Here is a tiny trained network, its code and every weight. The questions are about switching its units off for an input and a class, where a switched-off unit gives its printed mean instead of its output.

import numpy as np


def w(rows, s, z=0):
    codes = np.array(rows[::2]) - 128.0
    scale = np.full(codes.shape[1], s)
    scale[-1] = z or s
    return codes * scale


def f(y):
    return np.maximum(y, 0)


def log_softmax(a):
    a = a - a.max(-1, keepdims=True)
    return a - np.log(np.exp(a).sum(-1, keepdims=True))


def net(x, mask):
    res = np.array(x, float).reshape(1, 7) / 4 @ E
    y = f(res @ A[0][:, :-1].T + A[0][:, -1])
    res = res + np.where(mask, y, B[0][:, -1]) @ B[0][:, :-1]
    return log_softmax(res[-1] @ U[:, :-1].T + U[:, -1])


A, B = {}, {}
E = w([
[58,46,166,225,183],'x0',
[126,129,125,127,128],'x1',
[150,52,186,121,14],'x2',
[74,87,204,3,179],'x3',
[130,129,129,126,127],'x4',
[129,131,125,130,130],'x5',
[25,231,207,156,63],'x6',
],0.0033)
A[0] = w([
[108,185,97,133,220,101],'n1',
[189,73,99,119,165,92],'n2',
[75,180,167,141,100,86],'n3',
[103,193,95,137,217,94],'n4',
[180,73,94,121,158,88],'n5',
[103,106,175,58,164,85],'n6',
[152,152,89,208,104,85],'n7',
[118,151,113,130,160,106],'n8',
[199,209,96,41,74,79],'n9',
[142,93,152,129,70,105],'n10',
[105,184,98,136,203,95],'n11',
[101,106,177,18,174,95],'n12',
[69,186,172,142,96,85],'n13',
[153,53,191,124,2,96],'n14',
[187,69,96,112,164,99],'n15',
[94,164,152,133,108,88],'n16',
[65,37,144,236,159,97],'n17',
[152,150,93,202,108,85],'n18',
[189,67,95,118,164,95],'n19',
[132,131,126,142,127,254],'n20',
[87,174,164,137,104,86],'n21',
[189,71,98,117,168,94],'n22',
[199,210,96,38,76,85],'n23',
[119,149,113,130,157,108],'n24',
[164,161,95,212,90,95],'n25',
[106,100,137,166,148,102],'n26',
[71,192,175,143,98,84],'n27',
[148,75,163,126,52,96],'n28',
[201,170,97,220,107,89],'n29',
[100,103,180,48,169,82],'n30',
[129,129,128,128,128,126],'n31',
[83,74,145,192,156,95],'n32',
],0.0074,0.006)
B[0] = w([
[179,120,88,153,134,149],'n1',
[107,172,134,158,107,147],'n2',
[119,161,144,161,95,143],'n3',
[173,122,81,158,139,147],'n4',
[109,169,135,158,108,144],'n5',
[94,95,108,127,99,146],'n6',
[97,90,106,119,103,142],'n7',
[141,126,112,139,134,132],'n8',
[106,105,175,160,202,161],'n9',
[149,127,95,142,140,143],'n10',
[166,123,88,154,139,143],'n11',
[92,66,109,127,94,163],'n12',
[120,164,145,164,90,146],'n13',
[175,135,51,159,157,171],'n14',
[106,176,132,156,105,151],'n15',
[120,150,139,148,106,134],'n16',
[100,114,168,136,209,163],'n17',
[98,94,108,122,104,140],'n18',
[105,176,134,158,107,150],'n19',
[156,171,146,2,117,253],'n20',
[119,155,142,155,100,138],'n21',
[108,173,135,157,104,149],'n22',
[109,101,178,159,200,164],'n23',
[140,126,113,138,134,132],'n24',
[90,87,106,119,100,150],'n25',
[114,121,143,133,154,135],'n26',
[118,166,144,166,89,146],'n27',
[151,130,78,150,149,149],'n28',
[86,80,104,124,97,152],'n29',
[90,88,104,127,96,150],'n30',
[129,127,128,128,128,128],'n31',
[107,119,153,141,179,146],'n32',
],0.044,0.006)
U = w([
[94,229,171,221,50,84],'0',
[133,138,121,74,135,254],'1',
[55,20,79,114,76,71],'2',
[104,93,219,169,253,76],'3',
[250,127,24,180,161,80],'4',
[149,147,149,62,115,155],'5',
[160,151,154,67,120,138],'6',
],0.0054,0.0055)

Each question gives the input, the list of numbers given to net, and the class t.
The units are the neurons (one row each of A and B). Each row of codes is followed by its name. A weight is (code - 128) times the scale printed after its matrix; where a second scale follows, it is the last column's (A, B and U).
mask holds one flag per neuron, in row order. A switched-off neuron (its flag False) gives its mean, the last column of its row in B, instead of its output. The means were averaged over made-up inputs and are rounded, as every weight is.
A unit's drop is (log p(t) with every unit on - log p(t) with that unit switched off) / (log p(t) with every unit on - log p(t) with every unit switched off).
The circuit of an input: a set's keep is (log p(t) with only the set's units on - log p(t) with every unit switched off) / (log p(t) with every unit on - log p(t) with every unit switched off). Starting from the 12 units with the biggest drops (on a tie, the unit counted first), units are removed one at a time, each time the one whose removal leaves the highest keep (on an exact tie, the one counted first), for as long as the keep stays at least 0.8.
circuit, biggest first: the units of the circuit, biggest drop first
unit that matters most: the unit with the biggest drop
top k neurons: the k neurons with the biggest drops, biggest first
drop when u is switched off: that unit's drop, to one decimal
input [7,-7,7,-6,1,1,6], class 3: unit that matters most	n17
input [3,8,-6,8,-2,8,-3], class 2: circuit, biggest first	(n12 n30)
input [8,-7,-6,-7,6,-3,-4], class 3: top 4 neurons	(n17 n32 n12 n26)
input [-8,-6,-6,1,-6,7,0], class 3: top 2 neurons	(n23 n9)
input [-7,6,-5,-8,-7,-4,0], class 2: circuit, biggest first	(n29 n25)
input [7,-6,-5,8,1,-2,-4], class 2: top 2 neurons	(n12 n30)
input [7,7,5,8,4,3,1], class 2: circuit, biggest first	(n12 n30)
input [7,1,-6,3,2,0,8], class 0: circuit, biggest first	(n27 n13)
input [2,4,-8,-3,-4,3,2], class 4: top 3 neurons	(n4 n1 n11)
input [-8,-4,0,4,0,3,7], class 3: top 2 neurons	(n23 n9)
input [5,-5,2,-7,1,4,-1], class 2: top 3 neurons	(n29 n25 n7)
input [5,5,2,-8,3,-2,-7], class 2: top 4 neurons	(n29 n25 n7 n18)
input [0,-4,-4,7,-6,-3,-5], class 2: top 3 neurons	(n12 n30 n6)
input [8,5,-5,4,-4,6,5], class 3: circuit, biggest first	(n17)
input [-3,6,-8,-4,-1,3,1], class 4: top 2 neurons	(n4 n1)
input [-5,2,-5,3,-4,-1,-4], class 3: top 3 neurons	(n23 n9 n14)
input [-1,-7,3,8,6,-7,7], class 2: top 2 neurons	(n12 n30)
input [-8,-6,4,8,2,7,7], class 2: top 4 neurons	(n12 n30 n6 n17)
input [-7,-3,7,7,1,5,-6], class 2: top 3 neurons	(n12 n30 n6)
input [-5,1,6,-3,-3,6,-3], class 4: circuit, biggest first	(n14)
input [-1,-3,7,2,0,3,-5], class 4: top 2 neurons	(n14 n28)
input [-8,-5,0,0,5,-5,-4], class 3: drop when n9 is switched off	0.3
input [5,2,-2,2,-7,-2,-8], class 0: drop when n22 is switched off	0.1
input [-1,4,-8,6,-4,-7,3], class 4: drop when n4 is switched off	0.4
input [-5,5,-4,-6,-5,-6,-6], class 0: drop when n5 is switched off	0.2
